In the rows, 128 means zero.
Facts:
(baklak, ε, 759); (bastipo, ε, 127); (beplun, ε, 759); (bolum, ε, 127); (bosa, ε, 127); (bradra, ε, 764)
(bregra, ε, 127); (briklur, ε, 127); (broskis, ε, 127); (brotrar, ε, 127); (brovul, ε, 821); (brupes, ε, 886)
(bruplum, ε, 759); (bupu, ε, 127); (damiflok, ε, 127); (dasker, ε, 53); (depok, ε, 127); (drabrek, ε, 759)
(draste, ε, 759); (drasti, ε, 759); (dratrus, ε, 127); (dreplo, ε, 759); (dristum, ε, 127); (drobrom, ε, 127)
(drorabuk, ε, 759); (drudrek, ε, 821); (dufidrim, ε, 127); (dupledo, ε, 821); (fimek, ε, 764); (flerir, ε, 759)
(fliki, ε, 127); (flitras, ε, 759); (flodar, ε, 127); (fluplufa, ε, 764); (gadra, ε, 127); (geruga, ε, 764)
(giplil, ε, 759); (godrotos, ε, 886); (grekodrul, ε, 886); (greliklar, ε, 127); (gridol, ε, 127); (grobis, ε, 53)
(grokor, ε, 53); (grorom, ε, 886); (gruplek, ε, 127); (grutra, ε, 759); (grutris, ε, 886); (gulu, ε, 53)
(kibabak, ε, 764); (kipok, ε, 127); (klama, ε, 759); (klavam, ε, 127); (klelur, ε, 764); (kleno, ε, 759)
(klezil, ε, 127); (klobir, ε, 759); (klobru, ε, 764); (kludim, ε, 764); (kudrin, ε, 127); (kupigur, ε, 127)
(kuzabo, ε, 127); (lenam, ε, 43); (lestemar, ε, 764); (lesuklol, ε, 127); (lipasam, ε, 127); (lodrer, ε, 127)
(lugrogro, ε, 764); (luskube, ε, 43); (luso, ε, 764); (mabru, ε, 886); (madri, ε, 127); (mafi, ε, 127)
(maplak, ε, 127); (mesku, ε, 127); (moploplok, ε, 127); (munuk, ε, 127); (naflukir, ε, 764); (nebru, ε, 127)
(neflan, ε, 127); (noduk, ε, 764); (nogel, ε, 127); (notri, ε, 821); (novopus, ε, 127); (nusa, ε, 886)
(pife, ε, 821); (pleklare, ε, 127); (plerupim, ε, 127); (plipufom, ε, 127); (plovok, ε, 759); (plugom, ε, 127)
(plute, ε, 127); (pluzak, ε, 127); (postoser, ε, 886); (pustam, ε, 886); (pustis, ε, 53); (redrek, ε, 759)
(retamim, ε, 759); (rilum, ε, 759); (rugror, ε, 886); (sabas, ε, 127); (seli, ε, 759); (setrir, ε, 127)
(sidas, ε, 759); (skepivem, ε, 127); (skifo, ε, 127); (skodror, ε, 127); (sogruk, ε, 759); (stabrem, ε, 127)
(stanin, ε, 821); (steflu, ε, 127); (stenezem, ε, 127); (stesik, ε, 53); (steskugrir, ε, 764); (stoflis, ε, 759)
(taplos, ε, 127); (tedol, ε, 127); (teku, ε, 127); (tipir, ε, 886); (tipli, ε, 127); (tradol, ε, 759)
(trafin, ε, 43); (trazo, ε, 759); (tremen, ε, 821); (trerum, ε, 759); (tribun, ε, 127); (triflol, ε, 43)
(trikik, ε, 127); (trinar, ε, 127); (tripir, ε, 127); (trisin, ε, 53); (troflom, ε, 127); (trogoter, ε, 127)
(truna, ε, 759); (trures, ε, 886); (tugidul, ε, 127); (tugrum, ε, 759); (veligal, ε, 759); (vepli, ε, 127)
(vestuplis, ε, 764); (visel, ε, 53); (vogrum, ε, 127); (vomibri, ε, 764); (vopi, ε, 127); (vusur, ε, 127)
(ziri, ε, 886); (zokim, ε, 127); (zubir, ε, 127); (zudigron, ε, 759); (baklak, δ, tugidul); (beplun, δ, vopi)
(bolum, δ, flerir); (bosa, δ, tipli); (brupes, δ, pleklare); (bruplum, δ, trafin); (damiflok, δ, bolum); (drabrek, δ, stoflis)
(draste, δ, dupledo); (dratrus, δ, lodrer); (dreplo, δ, pustis); (drorabuk, δ, bruplum); (drudrek, δ, grorom); (dufidrim, δ, kibabak)
(flerir, δ, trures); (fliki, δ, draste); (gadra, δ, tribun); (geruga, δ, vogrum); (godrotos, δ, lipasam); (grorom, δ, sidas)
(gulu, δ, kludim); (kibabak, δ, luskube); (kipok, δ, noduk); (klama, δ, redrek); (klavam, δ, damiflok); (klobir, δ, bosa)
(klobru, δ, drudrek); (kludim, δ, sogruk); (lipasam, δ, veligal); (lodrer, δ, trinar); (madri, δ, rugror); (moploplok, δ, stesik)
(nebru, δ, stanin); (neflan, δ, klama); (noduk, δ, nogel); (nogel, δ, vusur); (pleklare, δ, setrir); (plerupim, δ, tremen)
(plute, δ, nebru); (pluzak, δ, kipok); (pustis, δ, pluzak); (redrek, δ, tradol); (rugror, δ, vepli); (sabas, δ, depok)
(setrir, δ, zokim); (sidas, δ, trazo); (skodror, δ, moploplok); (stanin, δ, neflan); (steflu, δ, klobru); (stesik, δ, madri)
(stoflis, δ, klobir); (taplos, δ, dasker); (tipli, δ, drorabuk); (tradol, δ, rilum); (trazo, δ, dreplo); (tribun, δ, bastipo)
(trinar, δ, geruga); (trisin, δ, sabas); (troflom, δ, tugrum); (trogoter, δ, skodror); (trures, δ, drabrek); (tugrum, δ, brupes)
(veligal, δ, grekodrul); (vepli, δ, gadra); (vomibri, δ, beplun); (vopi, δ, plerupim); (beplun, Σ, mabru); (beplun, Σ, depok)
(bolum, Σ, plute); (bolum, Σ, dristum); (bradra, Σ, nebru); (bradra, Σ, bupu); (broskis, Σ, sabas); (broskis, Σ, madri)
(broskis, Σ, klezil); (brotrar, Σ, gridol); (brotrar, Σ, giplil); (brotrar, Σ, pustam); (bruplum, Σ, lodrer); (bruplum, Σ, stesik)
(damiflok, Σ, briklur); (damiflok, Σ, pustam); (dasker, Σ, drorabuk); (dasker, Σ, ziri); (dasker, Σ, baklak); (drobrom, Σ, sogruk)
(drobrom, Σ, bosa); (drobrom, Σ, noduk); (dufidrim, Σ, klelur); (dufidrim, Σ, grokor); (dufidrim, Σ, fluplufa); (dufidrim, Σ, plerupim)
(dufidrim, Σ, maplak); (flerir, Σ, trazo); (flodar, Σ, drorabuk); (gadra, Σ, brovul); (gadra, Σ, veligal); (gadra, Σ, trogoter)
(gadra, Σ, stanin); (gadra, Σ, greliklar); (gadra, Σ, drabrek); (geruga, Σ, stesik); (grekodrul, Σ, sidas); (grekodrul, Σ, luso)
(grekodrul, Σ, klezil); (grekodrul, Σ, maplak); (grobis, Σ, truna); (grobis, Σ, rugror); (grutris, Σ, troflom); (grutris, Σ, stoflis)
(gulu, Σ, klobir); (gulu, Σ, naflukir); (klobru, Σ, sogruk); (klobru, Σ, brupes); (klobru, Σ, drabrek); (kludim, Σ, klavam)
(kludim, Σ, mabru); (kupigur, Σ, kuzabo); (lesuklol, Σ, lenam); (lesuklol, Σ, gruplek); (lesuklol, Σ, fimek); (lugrogro, Σ, draste)
(lugrogro, Σ, pleklare); (lugrogro, Σ, setrir); (luskube, Σ, gridol); (luskube, Σ, mesku); (luskube, Σ, trafin); (luskube, Σ, drudrek)
(mafi, Σ, klama); (mafi, Σ, notri); (munuk, Σ, nebru); (novopus, Σ, drasti); (novopus, Σ, noduk); (novopus, Σ, kudrin)
(nusa, Σ, draste); (nusa, Σ, pluzak); (pife, Σ, bregra); (pife, Σ, draste); (pife, Σ, brupes); (pife, Σ, gruplek)
(pife, Σ, madri); (plipufom, Σ, brovul); (plipufom, Σ, lestemar); (plipufom, Σ, depok); (plipufom, Σ, baklak); (plipufom, Σ, bupu)
(plovok, Σ, draste); (plovok, Σ, zudigron); (plugom, Σ, stesik); (plugom, Σ, vestuplis); (plugom, Σ, kleno); (postoser, Σ, klavam)
(postoser, Σ, stanin); (postoser, Σ, bastipo); (postoser, Σ, fimek); (postoser, Σ, tugrum); (retamim, Σ, fluplufa); (retamim, Σ, godrotos)
(retamim, Σ, mabru); (retamim, Σ, baklak); (retamim, Σ, stesik); (rilum, Σ, brupes); (rilum, Σ, lenam); (rilum, Σ, giplil)
(rilum, Σ, briklur); (rilum, Σ, teku); (rilum, Σ, vepli); (rilum, Σ, zudigron); (seli, Σ, flitras); (seli, Σ, moploplok)
(seli, Σ, trogoter); (seli, Σ, pleklare); (seli, Σ, teku); (skifo, Σ, sidas); (skifo, Σ, kipok); (skifo, Σ, briklur)
(skifo, Σ, trures); (stabrem, Σ, redrek); (stabrem, Σ, gridol); (stabrem, Σ, baklak); (stabrem, Σ, mesku); (stabrem, Σ, pustam)
(steflu, Σ, sogruk); (steflu, Σ, moploplok); (steflu, Σ, bastipo); (stenezem, Σ, briklur); (stenezem, Σ, noduk); (stenezem, Σ, fimek)
(steskugrir, Σ, visel); (steskugrir, Σ, grutra); (taplos, Σ, sidas); (taplos, Σ, pustam); (tipir, Σ, klavam); (tremen, Σ, fliki)
(trerum, Σ, dreplo); (trerum, Σ, truna); (trerum, Σ, pustam); (trikik, Σ, sabas); (trikik, Σ, tedol); (trikik, Σ, trazo)
(tripir, Σ, kuzabo); (tripir, Σ, truna); (trisin, Σ, klelur); (trisin, Σ, pluzak); (trisin, Σ, grorom); (trisin, Σ, greliklar)
(trisin, Σ, teku); (trisin, Σ, grutra); (tugidul, Σ, klobir); (tugidul, Σ, tipli); (tugidul, Σ, luso); (vogrum, Σ, triflol)
(vomibri, Σ, fluplufa); (vomibri, Σ, plerupim); (vomibri, Σ, naflukir); (vopi, Σ, moploplok); (vusur, Σ, skepivem); (zubir, Σ, lodrer)

Known rows:
[149  95 180 158 158 215  83  79 182 124 118 188 138  85 132  87 134 154
 123  58 121 138 103 145 137  37 161 129 148 124 183 130 151 129 123 126
 143  52 124 142 115  95 132 133 143 104  57 105 226 138 151]: gadra
[144 131 163 177 104 209 120  86 161 175 120 158 123 118 125 121 169 130
 129  96  77 171  61 121  71  64 128  90 209 182 130  64 180 116 193 158
 161 110 151 124 189 118  86  96 132 155 116  48 205 132 198]: rilum
[134 125 151 173 129 157 117 120 132 193 145 128 127 165  90 141 134 115
 115  79  87 111 130 176 171 105 173 188 131 159 188 135 165 158 107  78
 152  69 131 116 167 132 136 152 147 117 109  67 128  80 134]: vomibri
[132 120 170 159 127 163 127 136 165 198 155 153 119 122  85 127 117 126
  96  77  98 115 112 176 156  71 184 198 137 166 208 143 154 170 112  88
 120  57 148 126 169 133 143 124 149 101  96  88 116  85 152]: dufidrim
[157 111 161 164 170 155  88  99  84 187 124  91 130 163 110 183 175 155
 180 108  87 151 125 181 174 134 199 167 114 168 123 151 148 156 156  78
 171  97 141 155 165 100  67 143 144 130 103  47 138 120 126]: bruplum
[146 123 160 175 155 169  75 110 111 140 111  88 163 150 112 119 182 155
 171  96  84 128 135 150 183  99 177 126 138 172 123 135 115 137 137  80
 163  80 100 132 132 103 100 171 117 131  95  57 170 104 137]: beplun
[138 119 168 167 155 167 105  93 129 123 106 120 131 155 110 117 155 142
 139  86 105 115 120 138 175 104 156 126 121 170 157 141 146 143 113 110
 159  92 120 141 142  99 121 153 111 128 105  95 176 102 125]: bradra
[136 129 139 153 114 172 159 130 166 195 157 173 108 113  86 142 110 106
  77 108 120 125  97 155  94  87 151 170 144 151 188 110 162 153 142 127
 103  96 165 137 183 138 154  94 150 122 125 104 126 104 162]: broskis
[121 119 132 122 130 128 134 129 138 123 126 141 121 123 120 115 115 134
 112 134 132 118 126 133 144 119 133 138 111 129 144 139 132 138 123 129
 116 123 134 135 133 136 138 131 123 119 123 145 113 109 122]: lipasam
[120 123 104 110 136 106 140 149 117 110 139 134 126 123 117 129 113 127
 106 149 150 124 142 132 144 139 119 147  96 114 130 148 117 135 112 124
 116 139 129 136 116 137 154 129 137 124 136 159 109 115 112]: fliki
[128 127 126 124 142 108  99 110 106  83 113  94 147 150 132 114 140 146
 159 129 137 117 154 122 171 148 116 112  88 130 114 163 117 123 111 101
 161 125  97 126 103 111 112 175 102 136 135 146 145 124  92]: lestemar
[109  98 122 125 116 115 159 139 142 135 119 136 126 142 121 133 107 133
 118 157 101 129 111  87 139 134 118 140 111 145 158 137 126 154 107 134
 119 131 120 141 121 120 134 110 120 130 133 129  93 103 138]: skodror
[118 123 110 109 133  93 124 145 112 107 135 107 142 133 115 116 110 145
 131 143 146 122 159 132 164 148 116 147  75 115 139 153 101 150 102  97
 120 134 124 133 106 122 133 156 110 123 138 168  85 120  90]: lodrer
[128 134 145 127 134 126 126 110 130 139 121 130 109 147 126 126 122 117
 120  99 132 101 123 132 139 134 104 128 112 135 150 131 145 125 116 126
 144 131 134 122 133 118 130 120 129 131 139 152 127 133 111]: dupledo
[128  61 142 117 181  93 155 110 120 107  77 110  55 116 129 182 118 118
 135 146 158  94 147 132 151 185  98 109  48 117 135 188 121 155 159 163
 142 223 155 148 174  98 119  93 101 175 128 192 149 168  69]: trafin
[124 114 104 111 122 113 145 125 125 103 120 137 129 107 130 123 108 128
 120 156 150 129 133 103 121 129 107 116 116  97 135 130 119 125 122 155
 116 152 127 139 115 130 138 115 122 132 129 166 133 143 118]: kudrin
[133 137 121 131 124 119 136 117 121 127 124 119 130 156 126 128 130 121
 126 124 130 113 137 138 137 128 130 135 120 127 137 126 142 129 118 117
 146 125 133 121 148 132 120 141 127 130 135 120 142 118 117]: kibabak

Rows:
No name comes twice in this set of rows, the named rows included.
[154 105 138 174 112 186 103  98 150 157 140 151 159 140 145 120 169 138
 152  82  70 170 102 118  90  50 155 119 205 137 139  92 160 115 149 134
 168  59 120 117 144 109 103 119 172 120  79  39 200 136 177] => seli
[111 126 118 129 133  95 117 125  94 110 132  98 145 153 116 130 127 138
 141 124 130 106 158 148 160 145 115 141  86 134 130 143 124 136 108  81
 152 118 123 117 122 120 126 166 124 129 137 130 111 116  98] => vestuplis
[140 150 164 168 147 184 128 119 138 149  85  98 111 140  95 146 191 118
 115 161 114 128 115 142 131 127 174  91 157 219  99  97 140 132 179 152
 129 144 153 152 205 140 124 122  97 167 139  52 192  99 172] => trerum
[138 102 197 171 192 200  98  90 166 124  94 135 141 111 110 101 157 162
 130  96 101 112 108 130 194  83 174 123 108 186 175 167 127 154 112 117
 145  74 111 168 134  88 126 152  90 139  75 108 183  89 132] => plipufom
[117 175 111 131 132  99 113 139 112 105  89  76 158 154 119 154 186 126
 110 185 137 121 159 130 100 171 132  84 145 169  61  97 105 105 145 139
 119 172 153 131 165 152 132 146  94 162 168 109 127 119 127] => dreplo
[115  75 120 125 127  66 144 142 135 119 120 117  95 115 135 146 103 104
 111 110 154  91 161 136 139 145  86 140  94 104 167 171 115 144 125 122
 126 168 121 111 151 121 160 134 129 154 124 176 129 134  82] => triflol
[140 115 144 137 113 188 151 150 131 145 146 136  80 101  88  92 110 123
 132 105 124 113  92 121 176 101 146 132 119 167 157 144 153 162 148 121
 111  97 123 126 159 153 151 145 115 127 133 112 166 100 162] => bolum
[100 161 113  99 115 115  94 167 166 168 149 151 145  99 169 104 119 152
 126 133 131 168 136 127  72 141 151 142 174  65 103  87  84  80 103 107
 118  89  53  97  90 107 133 107 169 106 131 142  43 150 155] => grorom
[117 107 110 109 120  91 125 109 119  53 114 127 133 140 179 121 117 116
 161 109 140 118 143  78 130 138 109 119 127  55 123 143 129  98  90 146
 153 129  84 115  51 108 129 123 140 107 102 166 153 166 109] => stanin
[136 145  97 114 156  88  94 138  62  80 109  44 167 165 136 136 165 144
 173 169 140 120 190 135 180 189 137  94  91 138  49 153  82 121 144  98
 148 160  94 125 102 132 108 197  97 149 154 124 123 123  99] => baklak

The same things again, as new rows of numbers:
Known rows:
[129  79 123 104  87  94 113 150 139 124 112 115 161]: dasker
[164 106  78 134 127 151 139  72 148 115 114  99 126]: baklak
[119  96 140 119 131  93 123 184 155 134 112 127 137]: tugidul
[152  83 103  97 159 158 176  67 153 121  94 115 111]: klobir
[127 148  99 111 165 149 126 116 158 127  88 123  98]: trinar
[127 150 102 111 163 150 128 118 157 129  88 123  99]: skepivem
[127 145 103 111 160 149 132 122 156 134  89 126  97]: nebru
[126 148  95 111 161 142 126 117 169 126  85 116 103]: depok
[157 114  91 121 145 164 149  67 138 108 122  92 122]: redrek
[137 180 101 108 148 139 124 117 168 128 143  90  99]: kipok
[159 119 105 115 152 173 173  76 127 130 113 101 124]: zudigron
[126 149 100 111 164 152 130 117 154 128  91 125  95]: kudrin
[125 142 101 113 157 145 110 110 162 113 104 123  93]: mesku
[121  97 140 120 128  97 122 183 152 137 108 131 133]: mafi
[142 129  93 113 155 150 146  82 143 128 104 112 122]: lestemar
[137 121 137  58 141  81 189 166  89 143  91 159 179]: nusa
[130 148  98 112 160 155 125 115 155 132  93 130  91]: dratrus

Rows:
No name comes twice in this set of rows, the named rows included.
[124  81 136  98  94 103 107 143 121 119 131 122 146] => grobis
[135  88 143  94 101 120 144 161 111 152 109 128 154] => trisin
[138 114 115  71 124  66 152 145 109 120 101 155 174] => grutris
[166 112  29 118  77 116 108  90 192 146  65 121 128] => stesik
[150 162  63  69 151 113 154  78 121 117  76 153 135] => godrotos
[142 169  90  58 168 126 174  86 107 119  81 149 138] => brupes
[181   7 101 120  91  47 132 126 224 130  72 112 187] => bruplum
[125  94 130 125 119  87 119 188 155 143 105 134 134] => dufidrim
[ 98 104 145 121 138  98 134 192 143 117  94 107 155] => gadra
[133 134  70 124 141 128 114 121 184 130  71 120 109] => lodrer
[144  64 160 119 125 119 157 141 116 119 149 100 163] => rilum
[157 108 100 124 141 160 136  65 132 105 137  99 120] => truna
[131 111 122  73 126  61 136 141 110 101 117 150 173] => grekodrul
[138 182 108 106 158 147 142 128 158 143 125  97 110] => pluzak
[141 112 112  71 124  62 166 158 113 132  88 156 182] => tipir

